In the rows, zero is written as 128.
[111 100 107 110 148 131 143  95 171 119 106 108 106 132 136  57 201 170
 115 106 129 128 142 186 135 142 150 128 142 100 131 131 193 139 139 110
 196 185  94 128 160]
K
[101  86 104 129 127 122 135  93 150 112 124 102 103 136 166  87 180 148
 120  84 136 111  94 182 118 123 130 116 162 102 141 136 198 130 148 100
 217 157  48 110 148]
R
[111  83  97 143 129 170 162 131 133 137 104 132 125 152 163  74 171 165
 101  92 124 108 175 178 151 118 124  74 147 102 139  91 159 136 164 113
 225 180  78 104 138]
F
[163 100 109 139 114 108 150 139 141 141 162 110 102 117 176 138 158 174
 116 100 133 109 125 131 126 136 199 120 168 145 129  87 147 133 189 123
 148 139  39 164 162]
A
[142  80 103 123 117 169 109  98 187 115 102 113 114 158 165 106 180 136
 122 117 144 119 133 158 126 130 132  97 172  92 143 133 143 102 151  98
 198 188 110 111 132]
K
[129  82  91 133 119 155 142 104 154 119 121 132 113 155 151  80 193 125
  92  68 134 140 130 177 129 119 137  90 166  89 152 122 185 149 155  94
 201 164  42 127 108]
W
[151  85 108 129 107 134 149 120 153 114 152  71 103 121 162 110 162 184
 114 142 125  92 143 110 157 118 179 112 150 134 103 103 135 132 178 150
 185 167  80 149 151]
Q
[132  74  91 141 129 142 138 105 154 123 117 120 108 141 159  86 173 129
 102  92 124 134 125 174 124 133 130 108 166 102 156 122 186 132 163  90
 208 170  57 122 111]
W
[155 125  91 139 127 122 153 114 137 112 141  78 122 103 181  56 180 184
 115 156 114 107 143 121 174 113 158 127 156 125 123 101  97 140 186 128
 167 147  69 135 147]
W
[127  97  98 150 113 145 139 105 132 107 100  99 103 140 157  75 214 152
  91  98  91 118 112 164 142 139 107  84 176  95 147 124 165 129 154  81
 201 185  93 112 102]
W
[173  88 100 154 105 136 136 130 152 160 166 133 112 126 205  92 146 181
 115 104 128 117 128 147 147  87 168 131 158 110 103 103  90 133 188 135
 161 136  43 119 145]
B
[164  90  96  90 129 134 125 113 159 136 157 147 122 165 206 108  94 163
 118 131 141 119 134 112 192  78 193 147 130  97 108 101 102 120 184 161
 136 141  91 132 162]
B
[153  83 117  75 133 167 128 120 174 101 101 122 105 150 128 116 177 139
  95 110 148 129 155 145 133 112 146  72 189 115 150 140 160 117 126 102
 161 178 107 149 148]
K
[126  97  97 122 117 159 148 115 129 137 113 147 117 147 152 100 172 137
  98  58 131 114 121 142 142 123 151  88 133  71 139 142 166 120 147 114
 194 212  91 135 144]
D
[130 106 102 129 137 110 139 102 135 119 118 119 101 131 178  92 183 146
  71  98 121 116 123 154 142 123 115  80 157 109 144 116 157 134 150  96
 190 197  66 135 139]
C
[118 106  92 105 117 146 130  90 158 109  98 115 102 159 158  76 147 137
 103  84 113 125 117 155 135  98 102 110 154  99 139 132 170 118 150  98
 197 179  69  89 134]
J
[153 112 115 107 112 101 142 110 137 134 172 110 127  97 165  88 137 159
 116 140 129 126 188 121 133 112 186  98 194 133 133 100 115 111 183 145
 154 152  36 170 167]
C
[131  93 110 132 124 140 150 116 142 121 115 141 113 140 161  91 199 179
  92  65 105 130 136 164 142 115 138  84 173  96 137 122 180 122 157 119
 188 179  99 119 120]
N
[160  84 104 114 105 118 151 127 159 102 165 113 135 125 172  86 149 167
 113 108 123 128 149 148 136  75 176 130 165 114 109  97 136 132 182 169
 177 134  80 128 144]
N
[159 111  89 126 125 129 151 160 151 142 150 165 119 123 178 111 120 179
 114 120 128 123 117 115 145 113 175 159 148 117 128  97  77 140 179 163
 140 135  71 117 146]
W
[125  70 119 137 120 146 119  98 146 117 107 115 123 156 148  94 169 126
 120  84 153 105 135 147 121 139 146  86 176  90 149 151 169 137 145 112
 210 189  92 115 142]
D
[130  96  95 121 102 148 155  89 135  86 119  87 121 144 147  93 170 108
 100 110 144 143 148 131 105 113 127  85 142 105 137 125 183 128 139  69
 198 194  90 143  99]
W
[166 123 102 124 108 111 147 127 157 112 157  98 118 108 167  81 170 210
 131 130 127  97 143 126 163 123 183 145 127 119 107 103 116 133 169 127
 152 144  74 138 164]
A
[176 107 123 117 101 154 118 138 170 112 149  96 102 113 138 129 170 171
 128 161 128 117 139 124 127 111 173 127 136 132 104 125 101 106 168 140
 133 167  99 134 140]
K
[174 115 112 129 115 156 134 116 166 100 153  85 107 129 154  92 169 177
 115 110 127 115 167 121 138 113 203 142 150 136 102  98 112 117 181 151
 150 151  77 134 150]
K
[162 104  94 141 115 141 142 124 127 151 160 129 120 137 194 126 130 146
 119 122 139  74 140  98 147  90 175 126 125 109 122 108  98 113 188 138
 165 171  79 126 156]
D
[154 118  91 128 113 122 168 116 133 130 147 107  97 111 156  95 157 179
 138 130 128 107 135 120 126  90 182 147 106 137 104 119 100 143 165 135
 153 159  47 143 156]
X
[131 106 121 141 128 184 122 138 156 126 105 156 107 153 178  94 146 154
  95  50 157 130 145 171 138 138 122  94 139  75 144 121 149 103 150 102
 190 178  91  95 114]
A
[178  89  94 133 131 128 157 122 170 133 166 126 111 107 188 106 146 185
 113 143 124 113 170 150 176  79 179 141 156 115 114 105 115 125 178 160
 180 131  39 170 175]
Q
[162 142  94 110  98 143 153 124 162 139 159 117 135 119 155  63 167 211
 119 156  98 124 179 115 203  75 158 110 168 126 105 119  89 115 172 151
 141 171  58 147 157]
J
[168  92 106 156 107 128 130 116 138 140 149 130 121 124 230  78 149 200
  93 118 105 138 150 123 191  95 153 101 145 121  97  95 114 141 189 153
 156 145  77 110 133]
B
[114  74 113 145 143 139 141  95 136 111 113 123 107 159 142 100 187 149
 117  93 132 109 124 164 137 138 156 104 181 110 143 130 178 138 154 118
 217 164  74 129 137]
R
[117  95 106 138 114 165 136 105 139 124 101 130 115 157 157  72 166 124
 104  43 108 125 138 172 132 134 133  95 162  94 148 142 174 116 152 107
 223 192  65 109 130]
D
[176 132 131 152 108 137 121 111 143 122 143 101 108 106 130  84 165 168
 132 120 139 107 175 115 121  97 139 129 148 126  95 136  84 128 163 140
 149 144  76 120 147]
J
[124 126 101 122 119 145 141  99 143 116 104 146 114 164 150  84 196 168
 123 116 112 109 115 146 153 108 135  84 136 101 150 148 157 138 125 110
 170 212  79 118 122]
X
[ 98 139  92 114 123 144 146  87 140 109 101 117 116 135 149  63 181 155
 108 127  95 106 115 147 126 121 123  91 159 105 167 140 164 139 132  88
 200 212  73 101 115]
C
[162 106 107 129 104 143 147 135 155 139 170 140 108 112 154 108 119 169
 114 123 129 128 182 111 171 101 161 111 119 119 113  97 114 112 185 169
 135 142  40 146 146]
A
[134 114 119 127 139 138 136 100 144 126 106 118 108 150 140  87 203 161
 113 119 101 112 132 160 157 102 121  94 170 116 131 147 184 144 142 106
 183 198  78 126 145]
J
[123 109 135 136 115 164 103  79 133 108  86 119 110 159 165  86 180 127
 130  52 129 120 149 146 116 151 159 106 165  90 139 170 169 123 146  97
 211 185  93 105 130]
D
[156  84  85 138  80 129 144  93 151 115 146  97  97 118 161 105 132 171
 107 129 129 130 156  86 127 106 154 109 126 121 104 108 118 136 174 139
 163 157  93 138 127]
B
[110 120  92 106 111 123 132  84 176  82 101  93 115 154 108  45 196 178
 117 137 128 108 109 171 138 130 106 121 137  95 149 140 154 135 124 100
 183 186  89  95 129]
W
[146 116 112 144 121 155 139  99 140 117  92 129 127 166 149 103 194 153
 134  83 123  97 126 155 135 119 139 102 139 109 142 147 150 124 127  95
 190 199  86 109 156]
D
[143  95 122 154 132 141 131  97 124 114 107 115 104 147 163  68 199 160
 111  82 119 119 144 186 124 127 146 104 162 101 135 143 164 119 141  79
 199 192  85 123 109]
X
[154 119 117 141 125 132 142 125 165 129 166 100 101 107 143  90 162 191
 116 152 115 113 156 144 183 108 170 134 147 135 113 115 105 129 178 174
 155 138  24 159 155]
Q
[135  57 102 127 127 134 134  98 157 109 109 111 105 162 153  69 154 151
 106  76 141 124 114 146 142 137 140 101 146  97 129 121 170 142 154 106
 203 187  82 107 133]
B
[155  89  97 112 112 134 137 123 173 144 158 146 121 125 176 111 133 178
 108 100 127 151 163 151 155  96 168 113 158 118 128  99 137  92 198 170
 156 140  58 142 145]
N
[190  63 118 141 105 127 117 110 152 115 167  97 106 116 160 143 152 160
 125 139 143 124 146 149 135  94 178 131 166 138  99 123 109  96 186 148
 166 124  56 159 150]
R
[175  97  98 144 108 104 134 101 163 128 182 117  97 109 170 125 158 179
  98 133 134 118 146 135 167 105 183 129 128 109 111  99 128 114 191 167
 154 142  31 181 157]
Q
[129 107 125 159 140 144 113 107 167 125  93 114 107 151 181  88 186 181
 119 106  82 105 119 154 188 162 113 110 193 121 143 144 150 117 134 100
 201 171  92 103 128]
Q
[120  96 108 174 117 137 134  95 142 136 102 134 121 154 145  98 204 164
 120  82 138 108 134 165 123 158 144  99 173  87 151 144 146 137 139 101
 202 186  95 121 140]
D
[110  88 119 116 135 154 145 107 150  97 110 117  95 128 146  92 190 141
  87 112 138 144 149 169 119 116 138  71 168  85 153 128 204 137 148 111
 184 187  76 133 135]
K
[132  61 106 160 130 120 139 100 137 118 116 119  98 151 132  96 166 131
  94  99 122 101 136 155 121 141 140 106 165 114 151 131 165 140 165 122
 218 194  68 131 131]
D
[160  95  96 141 127 167 139  80 143 120  89 140 111 163 137  96 199 166
 115 112 106 136 154 164 151 105 139 111 135  99 123 148 162 119 148  82
 204 210 100 122 107]
J
[148 113 125 145 114 132 122 104 151 110 140  52  88 113 176 118 175 179
 135 134 119  77 132 105 160 132 169 120 170 125 109 116 114 120 183 144
 165 133  74 142 172]
Q
[161 119 123 141 110 145 135 154 145 152 146 145 101 129 205 106 151 181
 103  62 121 121 205 140 147 119 164 118 167 142 105  89  82 116 192 133
 177 132  32 137 162]
F
[149 108  96  98  94 105 149 102 150 121 163 103 100 124 159 103 160 166
  96 122 117 113 163 115 132  99 164 105 162 143 117 102 118 129 170 125
 160 163  33 154 155]
C
[100 107 111 123 114 129 129  85 139 111 107 123  87 165 175  83 171 137
 116 100 108 116 120 140 141 127 134 103 159  84 138 149 155 116 154 111
 199 214  73 125 122]
X
[139  59  96 120 143 100 143 111 172 104 117  96  92 107 108 100 184 152
  94 129 139 110 118 156  96 145 137 113 168 114 150 124 183 151 139 115
 187 175 107 149 157]
K
[165 108  99 110 108 178 154 141 181 125 154 122 119 135 156  81 152 179
 111 112 109 126 194 131 161 102 185 126 188 122 115 100  88  95 173 150
 163 160  72 147 150]
K
[156  98 121 126 115 136 131 127 157 163 151 127  95 119 178 140 157 185
 134 149 150 123 164 108 151  99 164 116 167 114 100 136 105 120 187 127
 148 168  61 149 166]
J
[117  87 110 154 108 141 131 107 117 121 119 116 117 132 144  82 182 170
  90  76 127 113 116 146 133 151 160  89 163  71 146 139 167 128 152 109
 181 191 106 107 112]
D
[131  89 106 151 109 147 138  96 127 110 109 117 104 159 136  96 189 128
  90  79 114  85 129 145 108 117 121  78 153 111 154 140 183 142 136  95
 207 203  84 104 112]
D
[163  75  82 125 112 124 154 111 165 109 162  88 101 108 168 125 118 126
 106 128 143 123 173 107 120  93 152 111 151 137 122  90 117 132 183 135
 178 131  34 154 160]
C
[107 105 115 127 128 169 153 110 143 125 112 131  87 135 125  84 174 149
  90  63 119 131 145 191 143 121 119  92 132  87 138 127 183 115 138 117
 193 161  50 130 130]
Q
[134  94  91 118 101 108 135 125 167 120 167  98  96 111 172 115 142 172
 104 148 144 116 126  89 138 133 170 127 159 100 125 109 127 130 194 155
 163 177  80 156 146]
W
[179 111  91 107 129 139 143 146 157 141 125 115 123 102 215 108 144 189
 118  98 120 102 125 124 137  97 157 139 174 129 121 117  88  97 173 117
 175 149 126 125 159]
N
[116 105  92 113 115 146 126 102 169 107 113 107 125 153 171  55 166 161
 102 122 123 138 117 157 173 125 110  99 143  97 144 126 161 119 153 106
 186 188  74  92 111]
W
[144 106 108 103 125 151 107  85 168 133 109 147 131 153 144  95 166 136
 123  98 162 136 141 141 151 111 130  94 146  69 132 163 165 112 136 109
 180 206 107 138 144]
J
[159 125  94 101  93 149 143 118 154 116 163 130 104 142 183 115 130 181
 115 143 124 121 161 103 151  71 195 116 126 128 120 116 114 112 178 159
 142 188  57 149 128]
X
[176  73 111 139 117 128 151 143 120 149 178 127 131 113 158  98 114 153
 105  78 134 123 137 132 163 110 192 130 140 103 100  81 127 106 187 156
 136 135  60 144 146]
A
[155  79 114 121  94 120 145 158 142 141 165 140 104 119 179 144 146 155
 121 147 139 123 151 118 150 117 164  95 120 129 114  91 128 140 196 129
 155 142  50 144 140]
A
[160 110 101 116 115 137 144 129 124 137 147  88  95 113 170 119 157 166
 112 130 110  98 146 131 148 104 183 122 133 145 113  99 115 112 200 119
 166 162  43 159 157]
F
[149  79  96 143 110 169 152 115 153 154 148 124 114 105 151 116 139 141
 142 123 134 114 168 119 158  99 154 106 132  96 112 115 119 119 175 160
 181 129  55 147 158]
Q
[139  66 111 123 130 122 142 105 147 117 111 141 102 129 171 105 197 172
  97  76 134 144 130 179 125 114 146  96 168  76 136 136 184 122 162 104
 200 175  91 133 131]
N
[141 113 115 136 130 137 109  90 158 111 105 133 100 168 177 116 186 138
 126  81 137 104 111 143 143 117 127  86 149  90 149 151 165 121 131 102
 167 189  77 124 146]
X
[123  74 103 126 126 141 141 113 139 123 113 124 118 153 166  41 148 150
  88  59 135 130 104 184 142 115 123  99 160  83 135 111 155 135 149 104
 192 164  69  88 128]
B
[168 109  95 119 110 108 153 105 147 117 164 110 106  99 163 119 171 189
 107 124 115 117 153 151 111  89 189 123 156 126 123 102 149 137 166 132
 151 138  47 156 168]
C
[170 139  93 129 109 127 137 117 173 108 157 100 122 135 178  72 181 170
 106 115 144 102 151 116 164  96 141 123 138 119 111 104  94 132 167 137
 161 164  58 140 154]
W
[136 130 106 126 116 106 129 108 150 131 145  73 121 115 165  55 169 198
 132 111 122 102 137 145 173 128 171 155 147 132 101 107  90 136 175 132
 153 118  34 124 180]
F
[120  89 110 135 118 125 140 111 145 106 131 127  96 141 169 105 149 152
  77  72 142 143 126 151 139 142 148 102 149  74 138 114 188 115 159 109
 181 190  74 143 120]
A
[154 124 112 123 116 102 144 140 157 117 178 113 106 100 183  87 189 202
  87 151 113 127 156 132 165 115 178 129 135 122 105  96 132 134 179 140
 141 164  77 152 148]
K
[156 100  96 102 102 123 157 132 137 145 168 109 100 115 181 108 137 190
 103 125 127  99 155 126 150 103 186 126 147 124 116  92 124 105 188 109
 147 149  55 150 147]
A
[163 106 103 108 127 107 139 128 155 145 158 140 111 132 168 108 119 203
 113 130 164 101 144 109 144  86 171 160 143 108 100 111  88 126 169 149
 134 156  90 121 174]
J
[176 133  85 110  75 114 158 137 152 138 174 127 137 115 150  59 147 183
 101  93 112 114 156 133 163 107 157 121 137 128 110  86  88  94 164 136
 150 163  53 156 147]
A
[140 118 126 105 146 161 121 104 137 117  94 106 115 154 165  83 195 143
 119  89 143 116 127 158 154 129 141 106 152  90 130 147 153 111 142  78
 176 188 106 128 141]
W
